Below is a small trained network, with its code and all its weights. Each question gives an input and a target symbol and asks what happens when units are switched off, that is, made to give their printed mean instead of their output.

import numpy as np


def w(rows, s, z=0):
    codes = np.array(rows[::2]) - 128.0
    scale = np.full(codes.shape[1], s)
    scale[-1] = z or s
    return codes * scale


def f(y):
    return np.maximum(y, 0)


def softmax(a):
    e = np.exp(a - a.max(-1, keepdims=True))
    return e / e.sum(-1, keepdims=True)


def log_softmax(a):
    a = a - a.max(-1, keepdims=True)
    return a - np.log(np.exp(a).sum(-1, keepdims=True))


def net(x, mask):
    ids = ['Δαβηθτψ'.index(c) for c in x.split()]
    T = len(ids)
    res = E[ids] + P[:T]
    u = 0
    for l in range(2):
        q, k, v = (res @ M[l].T for M in (Q, K, V))
        z = softmax(np.where(np.tri(T) > 0, q @ k.T / 2**0.5, -1e9)) @ v
        res = res + np.where(mask[u], z, O[l][:, -1]) @ O[l][:, :-1]
        u += 1
        y = f(res @ A[l][:, :-1].T + A[l][:, -1])
        res = res + np.where(mask[u : u + 12], y, B[l][:, -1]) @ B[l][:, :-1]
        u += 12
    return log_softmax(res[-1] @ U[:, :-1].T + U[:, -1])


Q, K, V, O, A, B = {}, {}, {}, {}, {}, {}
E = w([
[117,155,56,109],'Δ',
[124,151,56,118],'α',
[116,158,57,115],'β',
[187,146,66,196],'η',
[197,126,50,49],'θ',
[71,193,30,215],'τ',
[88,7,210,127],'ψ',
],0.014)
P = w([
[152,146,165,126],'0',
[130,144,100,96],'1',
[108,91,169,148],'2',
[122,127,79,108],'3',
[90,67,155,162],'4',
[111,106,63,118],'5',
[230,114,147,140],'6',
[107,91,49,145],'7',
[238,103,140,160],'8',
[93,84,49,162],'9',
[113,195,132,6],'10',
],0.013)
Q[0] = w([
[157,235,169,137],'L0H1',
[114,20,6,89],'L0H1',
],0.013)
K[0] = w([
[159,197,178,107],'L0H1',
[194,10,49,153],'L0H1',
],0.012)
V[0] = w([
[165,56,146,133],'L0H1',
[254,2,47,150],'L0H1',
],0.0081)
O[0] = w([
[240,222,128,97,134],'L0H1',
[252,48,149,80,255],'L0H1',
],0.0041,0.0076)
A[0] = w([
[205,245,224,93,95],'L0N1',
[54,139,52,86,245],'L0N2',
[80,212,31,217,37],'L0N3',
[58,109,181,161,103],'L0N4',
[138,155,37,107,90],'L0N5',
[47,170,65,173,115],'L0N6',
[61,138,72,65,18],'L0N7',
[80,7,60,106,150],'L0N8',
[49,136,193,111,36],'L0N9',
[180,155,60,202,130],'L0N10',
[131,143,111,2,153],'L0N11',
[34,175,114,148,4],'L0N12',
],0.0089,0.0035)
B[0] = w([
[43,8,99,147,156],'L0N1',
[182,73,160,210,255],'L0N2',
[138,143,233,37,196],'L0N3',
[128,145,66,113,140],'L0N4',
[162,217,116,147,246],'L0N5',
[83,126,133,43,183],'L0N6',
[168,136,64,87,167],'L0N7',
[157,133,219,92,252],'L0N8',
[201,107,63,178,132],'L0N9',
[102,149,177,175,249],'L0N10',
[122,149,150,174,226],'L0N11',
[130,135,59,208,138],'L0N12',
],0.015,0.0064)
Q[1] = w([
[119,51,152,255],'L1H1',
[240,181,203,179],'L1H1',
],0.0081)
K[1] = w([
[129,177,160,247],'L1H1',
[161,93,208,150],'L1H1',
],0.013)
V[1] = w([
[128,91,164,78],'L1H1',
[248,85,102,79],'L1H1',
],0.013)
O[1] = w([
[10,178,139,85,178],'L1H1',
[152,129,25,129,254],'L1H1',
],0.011,0.0098)
A[1] = w([
[135,78,213,81,205],'L1N1',
[128,196,192,38,198],'L1N2',
[88,213,109,219,131],'L1N3',
[105,58,74,101,245],'L1N4',
[64,141,78,176,246],'L1N5',
[43,5,140,107,150],'L1N6',
[71,171,23,129,37],'L1N7',
[183,133,94,54,230],'L1N8',
[93,191,140,33,3],'L1N9',
[60,120,148,169,141],'L1N10',
[183,118,166,115,176],'L1N11',
[110,26,192,151,102],'L1N12',
],0.012,0.0029)
B[1] = w([
[38,177,62,208,203],'L1N1',
[90,27,174,87,251],'L1N2',
[71,148,36,80,204],'L1N3',
[142,128,235,112,158],'L1N4',
[190,71,97,185,157],'L1N5',
[177,195,146,48,159],'L1N6',
[101,133,248,96,168],'L1N7',
[151,70,94,135,217],'L1N8',
[219,197,57,179,202],'L1N9',
[230,109,150,81,148],'L1N10',
[82,164,184,153,212],'L1N11',
[203,98,23,101,171],'L1N12',
],0.014,0.011)
U = w([
[117,252,198,171,213],'Δ',
[121,151,181,99,78],'α',
[99,1,159,123,153],'β',
[81,144,150,142,57],'η',
[90,149,61,211,79],'θ',
[50,151,67,56,144],'τ',
[30,130,176,151,253],'ψ',
],0.0074,0.0037)

Each question gives the input, a string of symbols that net reads in full, and the target symbol t.
The units are the heads (2 rows each of Q, K, V and O) and the neurons (one row each of A and B). Each row of codes is followed by its name. A weight is (code - 128) times the scale printed after its matrix; where a second scale follows, it is the last column's (O, A, B and U).
mask holds one flag per unit, layer by layer, with each layer's heads first. A switched-off unit (its flag False) gives its mean, the last column of its rows in O or B, instead of its output. The means were averaged over made-up inputs and are rounded, as every weight is.
A unit's drop is (log p(t) with every unit on - log p(t) with that unit switched off) / (log p(t) with every unit on - log p(t) with every unit switched off).
The circuit of an input: a set's keep is (log p(t) with only the set's units on - log p(t) with every unit switched off) / (log p(t) with every unit on - log p(t) with every unit switched off). Starting from the 12 units with the biggest drops (on a tie, the unit counted first), units are removed one at a time, each time the one whose removal leaves the highest keep (on an exact tie, the one counted first), for as long as the keep stays at least 0.8.
units of the circuit, in order: the units of the circuit, biggest drop first
most important unit: the unit with the biggest drop
k most important neurons: the k neurons with the biggest drops, biggest first
k most important neurons of layer l: the k neurons of layer l with the biggest drops, biggest first
input ψ α Δ ψ β Δ η β η Δ, target Δ: units of the circuit, in order : [L0H1; L1N2; L1N3]
input η η α τ τ β τ η η α, target Δ: 4 most important neurons : [L1N2; L0N6; L0N10; L1N11]
input α η α β τ Δ, target ψ: 3 most important neurons : [L1N2; L0N3; L0N5]
input β α τ β θ ψ α τ β β, target ψ: 3 most important neurons of layer 0 : [L0N2; L0N3; L0N10]
input β β η β β, target θ: 2 most important neurons : [L1N12; L1N2]
input η α τ η, target ψ: most important unit : L0N2
input θ η α, target θ: units of the circuit, in order : [L1N2; L0N3]
input α α τ Δ τ ψ θ η, target τ: units of the circuit, in order : [L0N8; L1N3; L1H1]
input τ ψ β η β ψ α, target θ: units of the circuit, in order : [L0N3; L0N8]
input τ τ α α, target ψ: 2 most important neurons of layer 0 : [L0N12; L0N3]
input τ α β β α η, target Δ: units of the circuit, in order : [L1N2; L1H1]
input η θ θ β τ β α β, target β: units of the circuit, in order : [L1N2; L0N8; L0N3]
input η β θ Δ, target θ: units of the circuit, in order : [L0N2; L1N2; L1N7]
input β β α η, target Δ: units of the circuit, in order : [L0N10; L1N2]
input β β β β Δ α β α Δ, target τ: units of the circuit, in order : [L0N2; L0N8]
input α β α θ, target θ: 3 most important neurons of layer 0 : [L0N11; L0N6; L0N3]
input α ψ η θ β α Δ, target β: units of the circuit, in order : [L1N1; L1N9]
input β θ β η α β τ, target τ: units of the circuit, in order : [L0N2; L1N3]
input θ η β β, target Δ: units of the circuit, in order : [L0N2; L1N2]
input ψ α ψ Δ ψ τ η, target θ: 3 most important neurons : [L1N2; L0N10; L0N1]
input η ψ ψ θ ψ α β, target β: 4 most important neurons : [L0N1; L0N11; L0N8; L0N2]
input α η η α β τ α α β, target τ: units of the circuit, in order : [L0N2; L1H1; L0N3]
input α Δ β β τ, target τ: 2 most important neurons : [L1N2; L1N1]
input η η τ Δ, target ψ: 4 most important neurons : [L0N3; L0N7; L0N5; L0N10]
input η β ψ, target θ: 4 most important neurons : [L0N3; L1N1; L1N12; L1N2]
input α τ α, target τ: most important unit : L0H1
input θ τ β ψ η η η β θ θ, target θ: 4 most important neurons : [L0N2; L0N11; L0N3; L0N10]
